Below is a small trained network, with its code and all its weights. Each question gives an input and a class and asks what happens when units are switched off, that is, made to give their printed mean instead of their output.

import numpy as np


def w(rows, s, z=0):
    codes = np.array(rows[::2]) - 128.0
    scale = np.full(codes.shape[1], s)
    scale[-1] = z or s
    return codes * scale


def norm(h):
    return h / np.sqrt((h * h).mean(-1, keepdims=True) + 1e-5)


def f(y):
    return np.maximum(y, 0)


def log_softmax(a):
    a = a - a.max(-1, keepdims=True)
    return a - np.log(np.exp(a).sum(-1, keepdims=True))


def net(x, mask):
    res = np.array(x, float).reshape(1, 4) / 4 @ E
    u = 0
    for l in range(2):
        y = f(norm(res) @ A[l][:, :-1].T + A[l][:, -1])
        res = res + np.where(mask[u : u + 11], y, B[l][:, -1]) @ B[l][:, :-1]
        u += 11
    return log_softmax(norm(res)[-1] @ U[:, :-1].T + U[:, -1])


A, B = {}, {}
E = w([
[56,210,167,156,126,156],'x0',
[106,102,146,152,211,82],'x1',
[112,201,62,45,118,2],'x2',
[131,132,129,129,131,129],'x3',
],0.0095)
A[0] = w([
[29,127,206,141,230,105,114],'L0N1',
[190,187,81,110,52,154,38],'L0N2',
[174,139,113,170,1,213,137],'L0N3',
[189,141,187,205,104,205,102],'L0N4',
[18,235,209,164,109,185,1],'L0N5',
[184,36,200,220,104,139,54],'L0N6',
[94,176,69,116,197,146,34],'L0N7',
[207,74,89,67,80,148,117],'L0N8',
[122,25,108,141,215,67,120],'L0N9',
[240,58,43,169,159,163,81],'L0N10',
[159,112,51,53,129,55,143],'L0N11',
],0.0098,0.0057)
B[0] = w([
[108,63,41,183,41,149,228],'L0N1',
[6,23,14,181,115,124,171],'L0N2',
[101,60,60,215,143,101,234],'L0N3',
[50,125,104,77,178,121,230],'L0N4',
[214,109,255,112,52,107,215],'L0N5',
[49,181,148,21,201,148,234],'L0N6',
[129,120,185,25,112,164,145],'L0N7',
[193,130,183,209,113,97,214],'L0N8',
[116,87,63,202,19,157,231],'L0N9',
[143,169,232,139,69,119,222],'L0N10',
[73,183,202,78,200,144,254],'L0N11',
],0.0093,0.0075)
A[1] = w([
[229,145,81,162,224,251,17],'L1N1',
[114,78,73,129,83,119,2],'L1N2',
[89,171,143,80,219,159,117],'L1N3',
[102,103,85,154,138,95,63],'L1N4',
[141,136,116,160,84,71,109],'L1N5',
[116,176,125,72,222,186,146],'L1N6',
[172,131,130,119,195,208,125],'L1N7',
[157,167,87,95,108,72,194],'L1N8',
[200,188,159,144,128,195,119],'L1N9',
[92,159,215,96,129,145,130],'L1N10',
[174,122,203,96,110,109,110],'L1N11',
],0.017,0.0072)
B[1] = w([
[16,21,210,6,10,39,128],'L1N1',
[128,82,55,130,100,136,173],'L1N2',
[85,78,106,104,125,78,206],'L1N3',
[160,77,70,190,119,127,168],'L1N4',
[180,88,127,179,90,151,188],'L1N5',
[92,70,105,93,104,44,189],'L1N6',
[26,148,188,49,153,131,142],'L1N7',
[55,125,155,137,145,197,186],'L1N8',
[98,29,154,89,78,61,142],'L1N9',
[178,147,99,96,144,81,254],'L1N10',
[204,157,186,104,63,99,193],'L1N11',
],0.018,0.0099)
U = w([
[134,82,98,107,91,90,222],'0',
[37,144,150,45,192,118,143],'1',
[114,90,85,199,106,188,128],'2',
[165,139,218,120,65,123,86],'3',
[155,103,83,118,118,85,110],'4',
[182,251,63,127,225,232,4],'5',
[189,253,42,144,244,173,4],'6',
[173,246,83,140,224,225,4],'7',
],0.018,0.016)

Each question gives the input, the list of numbers given to net, and the class t.
The units are the neurons (one row each of A and B). Each row of codes is followed by its name. A weight is (code - 128) times the scale printed after its matrix; where a second scale follows, it is the last column's (A, B and U).
mask holds one flag per neuron, layer by layer. A switched-off neuron (its flag False) gives its mean, the last column of its row in B, instead of its output. The means were averaged over made-up inputs and are rounded, as every weight is.
A unit's drop is (log p(t) with every unit on - log p(t) with that unit switched off) / (log p(t) with every unit on - log p(t) with every unit switched off).
The circuit of an input: a set's keep is (log p(t) with only the set's units on - log p(t) with every unit switched off) / (log p(t) with every unit on - log p(t) with every unit switched off). Starting from the 12 units with the biggest drops (on a tie, the unit counted first), units are removed one at a time, each time the one whose removal leaves the highest keep (on an exact tie, the one counted first), for as long as the keep stays at least 0.8.
circuit, biggest first: the units of the circuit, biggest drop first
k most important neurons: the k neurons with the biggest drops, biggest first
k most important neurons of layer l: the k neurons of layer l with the biggest drops, biggest first
drop of u: that unit's drop, to one decimal
input [8,2,7,2], class 3: 2 most important neurons of layer 0 : L0N5; L0N6
input [-2,2,6,-4], class 1: 2 most important neurons : L0N11; L1N8
input [-6,-7,7,0], class 1: circuit, biggest first : L0N11; L1N8
input [8,6,-3,-3], class 3: 2 most important neurons : L0N5; L0N3
input [4,7,-2,3], class 2: circuit, biggest first : L0N1; L1N10
input [-7,-1,-7,3], class 1: 2 most important neurons of layer 1 : L1N7; L1N5
input [-1,-5,-5,3], class 1: 2 most important neurons : L0N6; L0N9
input [7,0,-5,6], class 3: circuit, biggest first : L0N5
input [-5,7,-6,0], class 2: circuit, biggest first : L1N6; L1N10
input [4,-4,1,3], class 2: 4 most important neurons : L0N2; L0N3; L0N11; L0N10
input [6,4,5,2], class 3: 3 most important neurons : L0N5; L0N6; L0N3
input [-1,6,8,-7], class 1: 2 most important neurons of layer 0 : L0N11; L0N3
input [-2,-4,-7,-4], class 1: 2 most important neurons : L0N6; L1N7
input [-7,-5,-2,0], class 3: 3 most important neurons of layer 0 : L0N8; L0N10; L0N1
input [-1,5,8,7], class 1: circuit, biggest first : L1N8
input [-1,-6,8,-2], class 1: 2 most important neurons : L0N11; L1N8
input [-5,1,-3,4], class 3: 2 most important neurons of layer 0 : L0N10; L0N9
input [-4,8,-4,2], class 2: drop of L1N3 : 0.1
input [-7,4,3,-6], class 3: drop of L0N1 : 0.1
input [-3,-3,-3,-1], class 4: drop of L0N4 : 0.5
input [8,-4,-2,4], class 3: circuit, biggest first : L0N5
